Below are the code and all the weights of a small trained network. Each question names an input and a target symbol and asks about switching units off, where a switched-off unit gives its printed mean instead of its output.

import numpy as np


def w(rows, s, z=0):
    codes = np.array(rows[::2]) - 128.0
    scale = np.full(codes.shape[1], s)
    scale[-1] = z or s
    return codes * scale


def norm(h):
    return h / np.sqrt((h * h).mean(-1, keepdims=True) + 1e-5)


def f(y):
    return y / 2 * (1 + np.tanh(0.7978845608 * (y + 0.044715 * y**3)))


def softmax(a):
    e = np.exp(a - a.max(-1, keepdims=True))
    return e / e.sum(-1, keepdims=True)


def log_softmax(a):
    a = a - a.max(-1, keepdims=True)
    return a - np.log(np.exp(a).sum(-1, keepdims=True))


def net(x, mask):
    ids = ['ΔΣγελμτ'.index(c) for c in x.split()]
    T = len(ids)
    res = E[ids] + P[:T]
    r = norm(res)
    for j in range(2):
        rows = slice(3 * j, 3 * j + 3)
        q, k, v = (r @ M[0][rows].T for M in (Q, K, V))
        z = softmax(np.where(np.tri(T) > 0, q @ k.T / 3**0.5, -1e9)) @ v
        o = O[0][rows]
        res = res + np.where(mask[j], z, o[:, -1]) @ o[:, :-1]
    y = f(norm(res) @ A[0][:, :-1].T + A[0][:, -1])
    res = res + np.where(mask[2:26], y, B[0][:, -1]) @ B[0][:, :-1]
    return log_softmax(norm(res)[-1] @ U[:, :-1].T + U[:, -1])


Q, K, V, O, A, B = {}, {}, {}, {}, {}, {}
E = w([
[109,81,32],'Δ',
[252,128,43],'Σ',
[172,186,36],'γ',
[119,186,173],'ε',
[113,127,245],'λ',
[248,47,143],'μ',
[195,139,206],'τ',
],0.015)
P = w([
[181,253,180],'0',
[134,220,166],'1',
[118,200,152],'2',
[122,179,149],'3',
[109,163,137],'4',
[111,146,139],'5',
[122,118,135],'6',
[115,104,138],'7',
[122,84,139],'8',
[128,68,151],'9',
[135,48,155],'10',
[132,38,160],'11',
],0.0053)
Q[0] = w([
[72,101,193],'head 0',
[114,96,100],'head 0',
[213,144,128],'head 0',
[126,152,150],'head 1',
[66,217,189],'head 1',
[254,159,171],'head 1',
],0.016)
K[0] = w([
[132,191,66],'head 0',
[127,34,110],'head 0',
[189,90,176],'head 0',
[140,162,172],'head 1',
[114,250,184],'head 1',
[230,90,237],'head 1',
],0.013)
V[0] = w([
[31,76,132],'head 0',
[66,2,124],'head 0',
[106,140,88],'head 0',
[183,179,21],'head 1',
[181,223,144],'head 1',
[194,36,42],'head 1',
],0.0089)
O[0] = w([
[64,122,48,7],'head 0',
[167,3,2,1],'head 0',
[121,180,140,93],'head 0',
[67,123,159,122],'head 1',
[60,45,43,210],'head 1',
[21,224,138,120],'head 1',
],0.0092,0.0056)
A[0] = w([
[159,249,122,138],'neuron 0',
[124,154,147,66],'neuron 1',
[119,121,95,54],'neuron 2',
[181,160,84,53],'neuron 3',
[191,112,144,103],'neuron 4',
[184,185,55,185],'neuron 5',
[136,159,189,126],'neuron 6',
[44,123,166,175],'neuron 7',
[84,140,71,197],'neuron 8',
[139,100,116,70],'neuron 9',
[144,150,71,94],'neuron 10',
[149,184,48,253],'neuron 11',
[139,87,122,34],'neuron 12',
[141,139,116,68],'neuron 13',
[147,59,129,139],'neuron 14',
[115,175,131,79],'neuron 15',
[146,115,60,128],'neuron 16',
[55,65,184,162],'neuron 17',
[94,100,151,122],'neuron 18',
[136,113,97,123],'neuron 19',
[165,104,29,146],'neuron 20',
[143,125,101,41],'neuron 21',
[150,105,83,56],'neuron 22',
[101,138,98,123],'neuron 23',
],0.016,0.0024)
B[0] = w([
[221,245,56,254],'neuron 0',
[104,119,105,145],'neuron 1',
[77,126,125,119],'neuron 2',
[225,76,143,151],'neuron 3',
[75,166,100,200],'neuron 4',
[233,39,162,190],'neuron 5',
[63,71,107,226],'neuron 6',
[161,46,93,153],'neuron 7',
[41,167,127,165],'neuron 8',
[126,160,155,117],'neuron 9',
[107,139,189,147],'neuron 10',
[188,100,248,205],'neuron 11',
[124,179,148,118],'neuron 12',
[145,120,128,126],'neuron 13',
[129,212,182,142],'neuron 14',
[122,175,101,156],'neuron 15',
[60,172,177,136],'neuron 16',
[203,7,195,143],'neuron 17',
[156,78,151,125],'neuron 18',
[106,144,167,120],'neuron 19',
[40,224,226,149],'neuron 20',
[133,140,159,118],'neuron 21',
[124,195,181,121],'neuron 22',
[88,148,123,137],'neuron 23',
],0.016,0.0088)
U = w([
[120,107,111,2],'Δ',
[6,123,107,141],'Σ',
[104,230,10,157],'γ',
[156,114,111,61],'ε',
[64,76,254,187],'λ',
[171,80,144,102],'μ',
[215,25,128,169],'τ',
],0.007,0.0055)

Each question gives the input, a string of symbols that net reads in full, and the target symbol t.
The units are the heads (3 rows each of Q, K, V and O) and the neurons (one row each of A and B). Each row of codes is followed by its name. A weight is (code - 128) times the scale printed after its matrix; where a second scale follows, it is the last column's (O, A, B and U).
mask holds one flag per unit, heads first, then neurons. A switched-off unit (its flag False) gives its mean, the last column of its rows in O or B, instead of its output. The means were averaged over made-up inputs and are rounded, as every weight is.
A unit's drop is (log p(t) with every unit on - log p(t) with that unit switched off) / (log p(t) with every unit on - log p(t) with every unit switched off).
The circuit of an input: a set's keep is (log p(t) with only the set's units on - log p(t) with every unit switched off) / (log p(t) with every unit on - log p(t) with every unit switched off). Starting from the 12 units with the biggest drops (on a tie, the unit counted first), units are removed one at a time, each time the one whose removal leaves the highest keep (on an exact tie, the one counted first), for as long as the keep stays at least 0.8.
units of the circuit, in order: the units of the circuit, biggest drop first
most important unit: the unit with the biggest drop
k most important neurons: the k neurons with the biggest drops, biggest first
which heads matter: for each layer, one digit per head in row order, 1 if its drop is at least 0.15 and else 0, layers parted by /
drop of u: that unit's drop, to one decimal
input ε γ Δ τ Δ μ τ μ μ λ Δ μ, target λ: 3 most important neurons -> (neuron 0; neuron 14; neuron 15)
input γ γ Δ μ γ λ τ, target γ: most important unit -> neuron 11
input γ γ τ Σ Δ Δ γ λ γ γ τ, target Σ: which heads matter -> 01
input τ ε γ γ γ γ Σ, target γ: which heads matter -> 11
input λ ε ε λ Δ Σ, target λ: units of the circuit, in order -> (head 0; neuron 20)
input τ μ γ γ μ λ μ γ Δ, target γ: which heads matter -> 01
input γ μ Δ γ ε γ λ γ γ, target λ: 2 most important neurons -> (neuron 11; neuron 20)
input λ Δ γ γ τ γ γ τ γ Δ Δ, target λ: 2 most important neurons -> (neuron 0; neuron 11)
input γ μ λ Δ λ λ μ, target Σ: 3 most important neurons -> (neuron 0; neuron 11; neuron 5)
input μ λ τ μ Σ γ μ τ γ Δ λ μ, target λ: which heads matter -> 11
input γ Σ γ ε τ γ Δ γ Σ, target γ: which heads matter -> 11
input γ λ γ τ, target γ: which heads matter -> 00
input γ λ λ γ γ λ ε, target γ: 3 most important neurons -> (neuron 11; neuron 5; neuron 4)
input γ Δ ε, target γ: units of the circuit, in order -> (neuron 11)
input Δ Σ γ Σ γ ε μ μ, target Σ: drop of neuron 0 -> 0.5
input τ γ γ μ Δ λ Δ, target Σ: drop of neuron 2 -> 0.0
input γ Δ ε Σ λ γ γ λ ε, target Σ: drop of neuron 11 -> 1.1
input τ τ λ τ γ λ γ γ γ μ, target γ: drop of neuron 7 -> 0.1
